Each row has a hidden value; after the row comes its group, the name of the range that the value falls in. Each part has its own.
80 -53 48 -29 78 165 -11 155 34 22 165 -130 -70 15 -89 -48 -83 81 53 -130 41 -28 28 0 76 33 -38 -35 61 -39 150 98 -42 45 -20 -94 37 18 -13 -23 -93 97 52 6 22 20 -9 -124 -38 75 -17 -> E
45 5 40 28 115 -13 -26 76 56 72 17 -55 -45 41 -26 10 -71 4 16 -39 50 -89 15 39 23 37 -43 -41 40 -83 106 1 -26 26 56 -44 46 36 21 -5 12 71 -13 -48 -45 -25 39 -82 -1 11 78 -> F
-145 95 62 147 147 -116 -96 0 49 108 -125 13 -128 145 96 10 -221 10 -78 73 153 -104 -59 136 7 86 -98 71 46 -56 12 -69 -4 31 152 63 -14 21 125 -8 180 25 -119 -95 -134 -146 129 149 26 -18 -9 -> D
-164 53 261 233 -55 245 227 -44 -146 58 207 -65 -303 -141 -87 156 -167 211 16 21 35 56 -180 221 -13 151 -192 -99 80 249 -266 151 260 90 4 87 -68 -161 34 50 300 -222 -32 138 -114 177 69 303 -388 -228 -156 -> U
21 -19 -73 -74 214 181 -207 128 208 77 -139 15 69 117 -68 -30 -236 -77 36 -4 -90 -287 144 15 102 148 -14 64 30 -151 242 14 -108 -36 50 -189 65 102 -93 3 -102 153 57 -97 43 -148 -6 -238 159 52 123 -> P
40 -48 28 -62 35 -32 90 -25 89 80 -103 -58 83 13 69 -124 25 19 -47 -14 -57 10 78 26 26 1 -14 -78 -42 -58 -15 80 -59 -36 -68 -43 156 10 18 16 -15 119 -29 -115 -22 2 25 -114 118 -17 163 -> D
-312 -6 285 -211 -286 286 207 -384 134 -353 103 -56 41 -301 -300 -472 279 -161 -511 107 150 412 -60 257 -191 -419 21 482 -411 2 -411 -78 108 409 -436 -82 229 -31 58 -148 227 -42 -50 -98 31 -87 163 420 -44 281 -236 -> U
75 -70 43 -109 -38 286 116 81 21 57 205 -31 -62 -14 -168 -58 -162 174 49 -67 -63 1 93 46 -41 203 -9 -29 -63 155 -28 188 87 99 -18 -41 -46 -48 -178 103 -49 25 74 81 -11 117 -30 -72 -52 60 -90 -> E
49 6 10 17 0 -32 68 54 -6 80 20 -44 58 -3 0 -74 -36 31 -50 7 40 -72 35 41 -22 -25 -87 -137 -21 -26 32 23 -64 57 -76 -10 105 -18 82 19 0 52 -39 -31 33 8 44 -103 25 -17 84 -> E
-50 132 157 25 119 -199 305 -194 47 114 -26 -18 48 28 189 65 171 -42 -106 163 23 111 16 82 -234 -23 49 -96 -120 72 -263 -3 74 -71 -69 205 103 -92 64 210 170 94 -21 -160 -154 70 209 65 57 22 175 -> F
-29 14 2 -11 61 93 3 22 82 85 -90 -37 91 34 50 -42 -122 -44 -43 74 -25 -150 117 59 -6 37 -84 -70 -3 -49 18 -25 -65 17 -117 -53 156 -2 38 27 12 63 1 -88 74 -71 80 -101 55 1 103 -> U
133 -17 150 -82 1 21 -25 82 34 161 51 44 78 61 29 55 -164 -100 68 82 14 -30 112 -15 -13 173 -11 -60 23 -68 73 53 18 -44 161 -19 121 18 -94 154 -13 61 -23 60 -15 -78 72 -122 105 36 85 -> M
32 -23 -11 -25 101 62 -42 135 68 71 -11 -106 -34 83 40 -14 -120 35 19 -63 62 -89 96 15 68 30 -75 -56 83 -77 152 45 -81 -8 25 -67 48 -1 38 -11 -65 111 4 -31 26 -73 18 -114 57 48 49 -> D
-231 209 162 19 391 270 177 -47 14 3 120 -282 84 -45 135 -9 69 -47 7 -7 -5 66 99 4 36 -231 14 -62 100 -43 -77 37 -135 -95 -423 -27 365 -21 107 22 -3 128 194 -227 114 37 225 -117 -72 123 117 -> P
-4 44 36 93 -31 -66 -6 9 -4 74 -3 12 38 -17 -44 -13 -39 -81 -93 114 117 -117 -36 81 -71 -49 -112 -60 -44 -70 -1 -115 -42 109 -30 6 90 25 109 4 111 -6 -77 -29 8 -54 98 13 -6 -27 52 -> E
-5 65 -124 39 169 29 -57 65 31 41 -33 9 113 -12 -151 -135 -153 88 -68 -35 -63 -305 24 121 9 -20 -120 -125 -9 -52 138 -27 -116 129 -176 -98 76 20 86 -73 1 37 7 -101 84 -21 -19 -200 -44 -67 129 -> E
79 -61 86 -46 -98 115 12 29 3 113 103 -2 96 5 -34 -47 -87 -41 13 111 25 7 42 7 -33 87 -41 -46 -34 -12 -37 9 -28 28 -33 -10 127 34 -52 88 20 47 -1 23 30 -20 55 -29 49 27 -2 -> M
51 51 126 -26 126 49 -166 76 94 73 61 91 -72 37 -189 164 -176 -159 56 53 88 -130 35 65 -19 129 4 128 26 -136 167 -56 74 51 311 -86 -33 83 -139 74 72 3 -4 78 -100 -133 49 -35 19 51 35 -> F
-67 -14 3 -20 49 22 -19 -39 155 31 -144 -5 -14 62 12 -17 -13 -63 -93 72 40 -53 47 89 -5 -4 -28 89 -48 -72 6 -13 -32 -21 51 -38 13 12 23 20 55 106 -35 -85 -59 -111 41 30 142 11 70 -> P
204 -103 17 -127 -30 96 -71 261 -12 53 103 -146 44 -43 -75 1 -57 -33 108 -163 82 -42 172 -71 171 -85 -108 -168 159 -192 323 93 -132 9 75 -206 153 17 -2 -60 -199 73 10 139 149 -71 -84 -295 49 24 106 -> M
-31 -16 52 -5 107 175 -57 118 32 -5 43 -162 3 -23 -31 -101 -61 6 -7 -98 54 -27 19 14 168 -113 -91 -22 107 -132 153 75 -137 -1 -110 -150 163 31 89 -102 -68 96 29 -40 90 -66 9 -110 4 24 35 -> U
-23 73 -94 89 260 -17 -93 115 95 -29 112 -99 -240 81 -177 200 89 21 -2 -65 240 -112 -105 70 -42 -119 -25 92 69 -88 201 -75 -50 23 189 -6 -275 27 49 -29 39 134 63 -19 -144 -49 -14 54 -24 85 -24 -> F
-16 29 5 29 93 39 5 72 26 57 1 -68 -38 4 -42 -3 -39 19 -24 -23 73 -63 0 40 35 -38 -74 -43 28 -55 71 48 -62 11 18 -51 27 6 41 -7 16 64 -6 -19 -19 -19 24 -51 27 -7 53 -> D
-24 -22 13 8 8 73 17 -112 59 67 -72 77 157 -62 -114 -102 -29 0 -69 125 -132 -103 -43 132 -1 28 -56 -42 -74 -17 -91 18 -34 -1 -121 -51 116 32 -7 21 115 27 -11 -84 -9 -5 -17 -25 30 -160 136 -> U
30 -4 15 -48 62 127 39 47 70 14 103 -62 -85 -28 -156 112 58 -17 13 -9 79 -10 31 43 -44 -34 -12 23 -7 -23 50 32 16 20 82 -53 -74 -6 -80 50 12 64 64 45 -54 11 -9 -16 2 48 18 -> X
26 -29 -33 -19 95 16 -96 93 57 32 -52 -80 83 27 -24 -204 -149 47 -49 -92 -2 -154 66 61 105 -32 -104 -68 47 -140 171 -17 -137 97 -134 -129 180 55 105 -131 -52 83 -36 -110 90 -91 0 -170 13 9 97 -> M
183 -113 91 -34 -128 296 -3 174 -47 117 237 -16 85 -59 -145 24 -80 -13 99 71 -21 -17 -50 -73 60 127 -71 -128 27 16 59 184 -50 -69 2 -87 46 13 -110 133 -82 68 70 163 79 60 -41 -122 31 -37 -32 -> D
80 -94 117 -95 -78 98 -22 72 -2 113 56 -56 1 -15 -39 23 -43 -55 106 -11 71 131 90 -38 128 15 -14 -4 69 -110 65 106 -45 -67 186 -98 127 66 -109 37 -27 43 -18 103 -29 -50 -23 -56 121 -18 42 -> D
57 16 49 -10 121 131 -41 122 33 65 154 -71 -66 22 -116 133 -66 -34 106 -30 82 -70 69 9 18 22 -15 -17 79 -71 149 1 -19 10 102 -67 12 39 -66 47 -29 56 70 43 -11 -20 23 -105 -19 50 29 -> R
26 62 58 16 -123 -137 227 -206 86 206 -313 327 225 -63 14 33 -134 -67 -177 327 -273 -274 69 213 -246 289 -102 -212 -252 151 -274 67 192 2 24 82 58 -146 -58 281 237 -94 -146 -9 -72 40 75 -57 96 -292 294 -> P
-69 116 10 79 94 37 167 -24 -67 125 97 -43 16 -29 -54 -16 41 60 -18 70 56 24 -50 5 -80 -46 -2 -83 -87 78 -138 74 -65 6 -87 66 52 22 -10 108 80 43 36 -58 -74 137 100 -14 35 -5 30 -> E
-7 37 -25 97 80 -96 -16 19 71 92 -21 -4 -54 107 12 43 -21 -24 -56 91 128 -113 -41 61 -92 27 -39 2 -43 -37 19 -94 -41 31 62 65 -50 33 73 51 82 96 -40 -93 -95 -44 93 37 65 31 33 -> R
95 -125 75 -98 -195 -17 206 -51 26 99 -8 -47 111 0 123 -139 86 46 -78 77 -13 159 60 12 -52 24 -32 -125 -97 54 -154 131 -21 -48 -90 57 126 -70 24 113 -5 114 -58 -22 -8 40 28 -7 147 -12 68 -> D
-2 6 95 -10 44 95 125 22 49 -17 174 -62 -255 -48 -215 66 111 70 -26 -84 135 150 -105 39 -56 -3 48 133 -89 60 -39 158 109 52 196 -7 -200 -6 -121 62 62 54 28 69 -216 116 0 115 -14 85 -92 -> F
11 19 65 -13 45 -15 65 -17 24 81 26 -46 39 -3 -4 -24 24 -26 -21 40 51 27 28 31 -31 -34 -16 -41 -25 -49 -28 6 -39 6 -17 1 111 25 8 44 47 67 -9 -53 -40 -2 68 -33 50 17 83 -> M
56 -30 123 -35 63 87 -27 97 20 -16 162 -94 -75 -15 -101 0 -72 36 25 -112 79 6 29 82 70 -29 -63 -13 100 -81 158 46 10 64 47 -81 50 -21 37 -42 -21 40 5 49 11 -57 -12 -57 -84 24 8 -> R
-56 -27 22 -11 -49 149 10 -12 63 11 -14 -25 33 -49 -102 -70 31 -60 -92 81 53 2 -23 50 19 -80 -57 58 -69 -46 -31 38 -71 15 -54 -77 59 26 12 5 39 65 -4 -11 10 -41 18 29 95 -6 4 -> P
78 -84 -133 65 -95 85 -151 196 -20 76 110 -84 -1 70 -79 3 -42 -12 -1 73 230 -113 -58 -30 28 -69 -147 -54 57 -90 158 -87 -202 41 6 -33 -57 67 98 -34 -43 111 -5 53 79 -93 -20 3 79 42 -94 -> X
70 -27 115 -43 -27 87 37 41 7 75 108 -9 15 -37 -100 -36 -56 -13 14 9 21 27 16 18 1 57 -17 -20 -33 -24 8 79 13 41 43 -50 86 29 -72 60 14 30 -6 41 -28 20 30 -56 19 16 23 -> F
114 -42 61 -71 66 44 -28 118 38 101 33 -61 86 26 -4 -87 -105 -15 63 -71 -21 -47 117 -33 101 40 -16 -90 45 -121 160 81 -93 -13 8 -112 195 61 -23 10 -107 101 1 -27 45 -32 14 -236 90 25 127 -> R
27 -27 -1 -38 25 118 10 101 76 46 -17 -71 -37 -5 -55 42 -19 -35 -4 -19 51 -61 78 9 41 -16 -62 -28 16 -63 100 75 -45 -14 60 -101 16 -6 -23 24 -44 77 15 33 12 -32 -3 -94 81 15 59 -> U
-3 29 218 29 -26 -104 176 -59 16 143 34 -14 -79 65 134 11 26 -39 -33 93 113 196 -20 -6 -88 91 56 29 -100 38 -169 93 73 -51 150 128 67 0 -22 176 103 74 -80 -37 -193 45 175 102 129 66 13 -> R
-34 10 43 -1 -48 131 21 138 -13 82 96 -75 -223 41 -64 127 -105 19 26 -8 236 61 53 3 -3 39 -69 60 24 28 36 87 28 43 252 -7 -126 -23 -72 74 27 5 -20 155 -82 -25 43 95 55 89 -142 -> D
-27 2 8 -98 194 92 -93 96 158 17 -21 -115 -102 94 -39 56 32 -91 33 -70 142 50 94 -42 96 -78 64 171 45 -169 185 59 -105 -91 200 -115 -19 86 -76 7 -85 195 56 -37 -87 -119 15 -67 211 160 37 -> U
7 58 -11 25 65 -29 104 18 -3 41 81 -70 -37 -56 -123 76 179 -30 -18 1 133 32 -16 10 -46 -179 -5 -44 -42 -50 21 21 -69 4 47 -12 -9 21 11 42 25 68 23 5 -70 59 22 -46 62 4 85 -> R
60 -25 -73 -166 -295 15 83 2 80 157 -111 96 238 40 32 21 170 -323 -141 365 189 74 165 -140 -195 -99 25 43 -273 -49 -107 -7 -168 -85 103 29 53 31 -100 287 -55 168 -39 86 38 -110 116 -36 524 165 35 -> P
37 53 171 64 1 -27 71 7 -16 131 122 33 -56 12 -31 120 16 -86 1 139 131 73 -105 -1 -95 72 7 7 -54 8 -80 49 52 -41 179 82 -22 18 -48 175 119 43 -28 52 -152 29 119 85 56 21 -4 -> F
-26 52 -92 -34 506 563 -118 296 181 -69 247 -319 -46 111 -67 90 -132 59 136 -171 -48 -298 127 -45 108 -8 -26 -29 219 -61 348 49 -184 -69 -343 -191 24 -5 8 -32 -273 282 352 -155 222 -23 31 -323 -118 249 -10 -> P
35 -34 -4 -41 -36 32 43 32 22 60 30 -54 40 -9 -56 -111 18 14 -52 8 69 24 22 6 -7 -47 -35 -25 -64 -39 1 42 -84 49 -40 -37 73 35 3 9 -9 85 -17 -25 -7 4 20 -46 93 43 25 -> M
75 -23 93 -107 -89 -69 70 -41 40 106 20 38 28 2 -44 58 60 -109 -2 97 103 115 99 15 -85 -1 35 26 -80 -56 -42 5 25 -2 201 16 47 26 -106 130 55 45 -48 60 -103 -42 45 6 160 37 74 -> F
66 3 -26 38 83 66 17 159 18 63 107 -91 -94 45 -47 65 -63 78 14 -46 97 -110 -5 21 -16 36 -91 -102 52 7 120 58 -34 23 33 -12 -83 -41 38 37 -33 88 27 28 -8 18 9 -71 -27 35 -3 -> M
50 -62 80 -37 -27 144 18 -1 115 77 -31 40 -4 -13 -67 155 -39 -88 35 106 -53 -81 66 78 -7 119 -43 -18 6 -22 7 49 72 -74 129 -63 -3 -29 -96 118 51 32 13 62 -34 -42 -13 -28 48 -96 101 -> P
-36 -15 55 -37 1 119 33 -10 133 78 -101 30 -18 40 -7 10 -88 -59 -54 93 -17 -55 70 55 -23 120 -18 61 -81 3 -39 76 32 -25 78 -42 14 -7 -74 105 39 69 -18 -20 -57 -46 58 -4 135 11 42 -> P
-116 78 31 110 8 76 163 -85 -22 78 12 6 -36 -70 -78 36 30 47 -87 129 26 -22 -97 111 -95 -14 -78 -53 -92 109 -199 54 29 21 -66 60 -23 -46 20 89 179 -22 -6 -20 -83 97 68 116 -32 -106 14 -> U
-112 44 81 52 76 -66 94 -158 76 121 -157 38 43 44 89 -119 -80 28 -100 113 -61 -16 -11 121 -52 100 -12 9 -101 24 -194 8 22 4 -62 61 134 24 23 53 175 39 -73 -182 -123 0 121 71 62 -64 106 -> D
-132 34 29 54 26 111 29 -39 45 72 -20 -25 -72 32 -30 -6 -51 0 -58 103 93 14 -30 67 -25 16 -35 89 -59 24 -109 15 -20 13 21 18 -5 29 -12 48 118 41 -11 -48 -87 -18 84 128 68 15 -51 -> U

85 93 12 -17 -105 127 4 137 -129 -51 -73 -34 -31 -102 29 -7 -24 39 -191 -56 -89 -117 -10 -36 -42 -51 7 -86 2 -125 165 -46 -54 -13 -14 -60 -37 -107 31 138 -63 20 -108 21 10 -89 -38 -56 -77 61 -214 -> H
-34 -27 17 43 32 33 -18 -26 -33 -5 -72 -2 37 -69 -18 -27 -24 9 -73 25 -17 -32 -16 8 9 25 61 -27 -36 -1 37 -24 9 -22 12 -2 4 -28 28 26 17 -39 -6 43 6 -10 -97 -65 -33 -2 -91 -> H
-105 -29 -19 10 97 47 7 -54 -44 -1 -126 30 -61 -93 -59 31 -72 29 -143 69 -36 -58 10 -13 -21 96 74 -44 9 16 11 -97 -9 -27 -29 -11 2 -25 64 46 13 -55 -41 69 24 28 -45 -35 22 56 -39 -> A
-21 -92 64 61 -98 -78 23 34 -1 51 -13 -31 56 72 9 -108 -41 64 33 10 65 -16 -40 -10 0 -88 41 -50 -100 45 48 18 95 20 61 34 109 13 53 20 -9 -131 -52 49 70 -38 -98 -106 -33 9 -67 -> J
-23 -8 19 50 24 52 -32 -31 -15 -14 -37 20 75 -48 -20 -45 -5 0 -44 22 10 -6 -17 36 31 12 64 -3 -57 -5 39 -32 -6 -20 33 17 27 -22 11 8 32 -42 -15 8 26 -19 -102 -92 -37 -3 -83 -> G
-34 -17 11 35 22 53 -26 -25 -29 0 -68 5 31 -62 -31 -27 -13 -1 -81 35 -11 -50 -19 10 8 23 57 -30 -28 0 39 -34 8 -32 8 -2 17 -28 35 19 14 -29 -16 40 18 -15 -93 -67 -25 8 -85 -> H
-55 -25 -4 25 26 61 -20 -36 -32 -6 -74 18 19 -66 -35 -27 -14 13 -74 28 -15 -38 -14 13 17 40 70 -31 -10 3 33 -51 -1 -31 7 19 14 -24 45 26 23 -32 -16 33 32 -1 -92 -72 -16 12 -74 -> H
-54 -4 2 19 35 61 -28 -38 -37 2 -79 21 18 -80 -35 -21 -17 5 -75 34 -19 -43 -20 18 15 29 54 -36 -23 1 33 -48 -6 -28 12 14 23 -36 46 19 15 -28 -13 33 32 -12 -92 -68 -22 10 -76 -> H
-11 -20 17 42 4 41 -29 -14 -28 -11 -46 12 54 -40 -17 -63 -11 14 -50 11 5 -13 -10 22 18 3 63 -15 -51 -7 59 -27 13 -16 33 19 13 -8 25 18 20 -39 -6 10 22 -23 -111 -99 -49 7 -102 -> G
18 -21 32 67 -26 22 -19 -5 -14 -12 -28 -6 87 -22 -11 -72 -8 30 -21 10 33 18 -20 29 39 -11 53 7 -64 -8 52 -13 10 -22 39 27 20 -17 7 2 27 -51 -19 3 18 -39 -111 -106 -49 3 -103 -> K
174 387 -48 -9 -175 -40 -194 -282 -238 73 135 33 238 -289 -97 114 -81 -69 -38 356 -135 330 -162 258 44 -135 -486 62 18 -62 -25 112 -197 -85 237 -135 256 -63 135 -240 -256 -72 36 33 212 -169 -59 186 -20 -52 -153 -> H
-71 -21 -12 21 60 65 -9 -48 -32 4 -98 11 -10 -92 -47 10 -35 13 -102 57 -22 -57 -21 0 9 61 60 -38 4 2 9 -62 -8 -46 -14 2 17 -37 49 20 24 -33 -25 69 25 10 -68 -41 8 17 -56 -> V
-49 -5 -28 22 64 76 -18 -48 -41 -11 -90 30 -24 -105 -53 11 -41 16 -115 54 -30 -40 -4 7 6 55 58 -38 -1 -13 22 -58 -25 -46 -4 0 5 -18 47 22 19 -26 -6 56 19 4 -68 -59 -2 19 -74 -> V
12 -8 59 80 -16 -2 -25 22 -14 -8 -31 -7 95 -31 7 -66 -20 31 -15 15 42 22 -20 32 30 -13 46 -1 -97 -19 55 8 -6 -8 56 1 30 -26 -10 5 23 -62 -10 -8 0 -60 -106 -105 -67 -8 -120 -> J
14 -53 -65 25 -42 71 29 -4 -7 -32 -24 22 6 4 -8 -47 19 25 -39 -33 -13 6 20 40 85 6 74 -21 -11 26 32 -46 -48 -40 3 38 -2 5 35 43 22 -27 -71 15 76 26 -56 -101 19 32 -36 -> G
-23 400 -122 -493 261 176 -305 257 -146 299 -571 193 -155 -225 127 -346 74 -389 315 -215 -193 -270 -12 101 -121 -35 -277 -134 -112 136 36 -109 -86 227 -31 130 -154 -101 325 -334 -282 344 370 -234 -102 -265 -121 -99 -477 -32 -104 -> C
-61 -18 -17 17 51 64 -9 -42 -37 -3 -86 26 -15 -83 -44 3 -34 8 -99 48 -29 -48 -11 4 0 48 60 -41 -2 4 19 -56 -9 -33 -8 5 15 -22 51 27 11 -35 -20 57 27 9 -65 -57 0 17 -58 -> V
8 -11 60 79 34 -21 -19 30 -6 -28 -5 35 90 -24 54 -64 -41 -6 -11 -24 21 52 11 46 13 -31 69 -3 -157 -29 82 13 -32 42 79 -16 15 18 -39 37 22 -81 7 -34 3 -35 -91 -127 -83 7 -122 -> J
-63 -18 -6 20 61 66 -19 -38 -27 3 -90 23 -3 -84 -39 -21 -32 13 -78 31 -12 -56 -17 5 11 29 70 -42 -30 -4 26 -58 1 -28 7 18 22 -26 45 19 31 -33 -4 50 25 -4 -89 -73 -20 9 -73 -> H
-115 -25 -16 10 104 66 -3 -45 -31 1 -129 43 -58 -89 -64 21 -50 17 -125 66 -27 -80 7 -14 -21 96 87 -51 4 24 -3 -91 -7 -25 -32 3 15 -30 62 40 18 -45 -32 64 14 21 -47 -55 16 30 -27 -> A
-92 -82 -12 19 20 16 23 -43 -24 27 -83 9 -44 -27 -52 -15 -56 43 -85 53 -8 -72 -17 -28 -18 21 74 -69 -3 40 11 -54 55 -22 -10 19 58 4 82 42 7 -82 -42 101 57 29 -64 -59 25 27 -28 -> V
-158 -100 -21 57 147 16 -28 -155 40 34 -89 52 22 -54 -92 -3 -29 -13 -26 121 32 -15 -16 30 38 111 101 -7 -20 95 -84 -51 34 -51 2 41 63 29 55 -56 71 -73 38 81 32 65 -98 -61 47 -27 44 -> V
-41 -24 13 39 28 46 -19 -29 -29 -3 -66 5 36 -64 -27 -30 -25 14 -70 31 -6 -36 -22 7 9 21 61 -27 -29 -6 32 -35 13 -25 14 7 23 -25 32 21 25 -44 -12 45 18 -11 -93 -69 -29 -3 -85 -> H
5 -1 32 59 -23 16 -32 -12 -26 -9 -27 0 92 -36 -6 -61 -7 20 -29 17 17 20 -19 41 39 -14 38 0 -73 -4 53 -10 -6 -13 52 9 32 -29 11 8 12 -53 -25 -3 31 -43 -110 -90 -49 2 -103 -> K
27 -16 45 66 -33 -1 -10 34 -18 -5 -32 -9 76 -31 25 -61 -19 17 -7 -8 32 37 -20 35 40 -17 39 -4 -80 -29 67 10 -22 -14 49 16 7 -13 -5 2 19 -46 -3 -15 13 -46 -92 -107 -60 14 -123 -> C
145 168 26 -7 -190 65 -6 223 -216 -52 -131 -88 -150 -186 42 9 -35 166 -273 -116 -149 -151 45 -45 14 -137 -37 -190 -110 -146 254 3 -147 -13 44 -154 -67 -216 43 247 -137 41 -140 -10 -13 -201 -87 -60 -115 98 -324 -> G
-92 -28 -24 9 93 45 14 -47 -43 0 -128 29 -67 -87 -54 32 -64 19 -140 60 -45 -58 15 -11 -21 94 70 -46 7 28 7 -89 -12 -27 -40 -8 -9 -24 64 45 1 -47 -44 69 16 30 -40 -37 22 56 -29 -> A
-1 -11 11 44 4 41 -20 -9 -25 -6 -51 1 52 -48 -12 -46 -10 6 -53 13 -2 -24 -15 23 26 -3 48 -18 -56 -1 44 -22 -1 -23 23 1 15 -26 23 15 12 -35 -20 27 18 -24 -96 -79 -37 2 -91 -> G
-118 -26 -11 13 111 56 2 -60 -34 4 -126 42 -58 -94 -65 27 -64 22 -127 74 -26 -67 3 -14 -26 92 83 -46 0 23 -6 -93 1 -26 -30 9 18 -27 62 37 19 -58 -31 70 14 25 -48 -52 17 34 -25 -> A
-462 168 -137 -438 60 276 -411 362 -61 151 -498 284 -68 129 -55 -303 338 -351 61 52 -127 -595 164 124 -140 506 22 -165 231 385 -62 -240 -90 218 -100 -160 33 -84 379 -35 -281 260 -18 -381 97 -153 32 9 -226 -73 124 -> A
15 -18 44 60 -36 -4 -7 44 -20 -2 -40 -2 64 -29 21 -67 -16 26 4 -8 31 29 -17 29 31 -10 43 -15 -71 -20 57 15 -18 -7 45 24 12 -12 4 8 13 -51 2 -15 9 -49 -88 -114 -64 -2 -114 -> C
-27 -48 91 89 -28 -31 -4 29 -19 -7 -59 -27 96 -20 15 -82 -8 59 1 -8 42 15 -19 7 20 7 80 -8 -79 8 46 10 31 12 38 35 18 -52 -5 39 26 -81 -23 -9 -18 -58 -121 -115 -76 -27 -105 -> J
-25 102 -91 31 72 -39 -40 65 -84 50 -237 -36 -223 -245 -10 51 -54 169 -135 -35 -112 -128 107 57 217 -52 -35 -218 -276 61 -13 28 -274 -34 94 -221 26 -212 55 115 -55 -1 -46 60 -5 -140 -90 8 -11 -21 -100 -> G
-61 -28 -13 24 43 58 -9 -47 -38 -3 -77 20 -12 -77 -47 0 -42 20 -106 53 -21 -44 -14 -1 -1 45 64 -39 2 -4 28 -58 2 -38 -2 5 20 -12 51 31 19 -42 -20 62 35 11 -72 -56 2 24 -70 -> V
-108 -26 -4 14 87 49 3 -53 -41 2 -115 23 -31 -91 -52 26 -63 19 -128 72 -30 -60 -8 -12 -25 91 71 -39 11 10 5 -86 1 -23 -25 -6 19 -33 58 41 17 -58 -41 72 24 23 -47 -30 15 35 -43 -> A
-110 -21 3 19 200 9 -23 -47 -38 -47 -50 123 -33 -94 41 14 -101 -60 -131 -15 -81 9 69 34 -48 32 122 -54 -151 -21 95 -57 -59 79 60 -59 -20 64 -8 115 18 -80 33 -6 24 60 -66 -95 -48 61 -90 -> V
-3 -16 17 58 18 33 -16 -3 -18 -13 -55 -4 58 -52 -6 -47 -13 19 -46 7 5 -16 -8 25 36 4 60 -14 -69 -4 33 -16 -10 -17 25 -5 11 -32 7 19 27 -44 -18 26 3 -28 -95 -80 -44 -15 -92 -> G
27 -33 29 72 -44 6 0 20 -10 -6 -22 -8 57 -25 6 -55 -20 39 -11 0 44 39 -20 30 57 -17 52 -8 -70 -29 63 5 -22 -39 45 31 12 0 -1 0 34 -48 -6 -5 27 -34 -95 -119 -34 24 -116 -> C
11 -14 39 69 -22 18 -24 6 -18 -15 -33 -8 93 -27 0 -67 -4 26 -27 7 27 13 -15 33 40 -2 53 4 -73 -7 56 -9 -3 -15 43 8 17 -29 0 13 23 -49 -25 -6 13 -44 -108 -98 -55 -1 -109 -> K
-3 -29 51 64 -37 5 0 25 -15 5 -42 -11 62 -36 6 -54 -13 33 2 1 45 25 -33 22 41 -4 52 -13 -57 -26 49 5 -7 -28 37 49 23 -22 5 -2 33 -51 -1 -5 17 -39 -94 -118 -45 3 -107 -> C
-15 -9 16 45 8 51 -22 -30 -27 -10 -44 6 58 -58 -23 -39 -12 13 -55 23 3 -13 -23 23 26 3 54 -13 -43 -12 43 -32 1 -28 25 19 24 -29 21 14 25 -41 -20 26 28 -20 -101 -84 -32 3 -91 -> G
22 -13 66 79 -32 -15 -19 22 -25 -3 -40 -28 95 -39 16 -65 -20 32 -18 2 32 29 -28 27 37 -17 39 0 -90 -23 70 10 -3 -16 51 5 9 -38 -7 9 20 -51 -12 -9 0 -61 -117 -95 -68 10 -134 -> J
-11 -14 38 60 25 37 -26 -11 -16 -15 -39 10 75 -44 -3 -53 -11 -2 -48 8 10 -14 -12 25 17 1 70 -4 -79 -10 53 -20 8 -8 31 7 13 -22 0 22 27 -46 -13 10 4 -25 -107 -98 -52 -2 -99 -> G
-46 -30 -2 35 34 52 -6 -38 -31 -7 -72 5 22 -74 -28 -14 -27 20 -73 29 -16 -27 -20 9 21 35 64 -28 -12 -4 21 -43 -5 -32 4 13 16 -30 33 26 30 -43 -21 55 25 3 -80 -58 -11 -1 -72 -> H
-108 -34 -37 8 88 56 9 -56 -39 -1 -127 27 -63 -88 -66 35 -62 34 -142 72 -34 -60 13 -5 4 108 73 -44 19 25 -2 -105 -25 -43 -32 -14 8 -29 68 42 20 -48 -54 69 38 34 -38 -26 41 57 -27 -> A
22 -9 48 64 -59 -3 -28 15 -32 -7 -34 -4 71 -29 -1 -74 1 35 -19 4 29 37 -14 38 43 -14 42 -7 -72 -9 82 5 -9 -24 56 31 5 -20 15 7 3 -36 -8 -37 21 -62 -125 -125 -62 31 -127 -> J
61 -3 45 70 -8 -8 19 -1 -32 0 -40 -18 51 -82 26 -44 -51 36 4 -25 22 82 -42 20 40 -60 22 -2 -93 -55 63 17 -17 -28 42 69 -15 -20 -10 -17 28 -47 31 17 -11 -45 -105 -125 -65 16 -134 -> C
16 -32 40 64 -37 6 0 32 -15 -7 -26 -1 64 -26 18 -60 -21 28 -3 -8 39 39 -24 26 38 -12 55 -9 -63 -34 63 6 -15 -21 44 40 13 1 -2 5 31 -52 1 -10 22 -33 -88 -122 -49 11 -116 -> C
-71 -18 -13 14 64 58 -12 -35 -39 5 -105 21 -23 -90 -42 2 -43 11 -103 50 -31 -61 -10 -5 -10 58 60 -47 -1 5 14 -58 -4 -27 -13 -3 13 -28 56 29 12 -38 -14 66 17 5 -62 -47 -6 10 -61 -> V
10 -5 37 56 -13 11 -27 6 -24 -4 -43 -10 88 -36 6 -66 -8 14 -27 4 12 4 -17 34 36 -11 39 -5 -81 -2 55 -7 -4 -7 44 -3 15 -34 7 11 11 -45 -21 0 12 -47 -109 -84 -60 0 -109 -> K
-107 -28 -23 10 114 50 0 -55 -33 2 -127 35 -59 -96 -53 30 -67 13 -134 64 -35 -66 10 -6 -12 91 77 -47 -9 19 6 -92 -16 -28 -25 -16 5 -22 57 40 19 -48 -31 69 22 31 -48 -38 21 49 -34 -> A
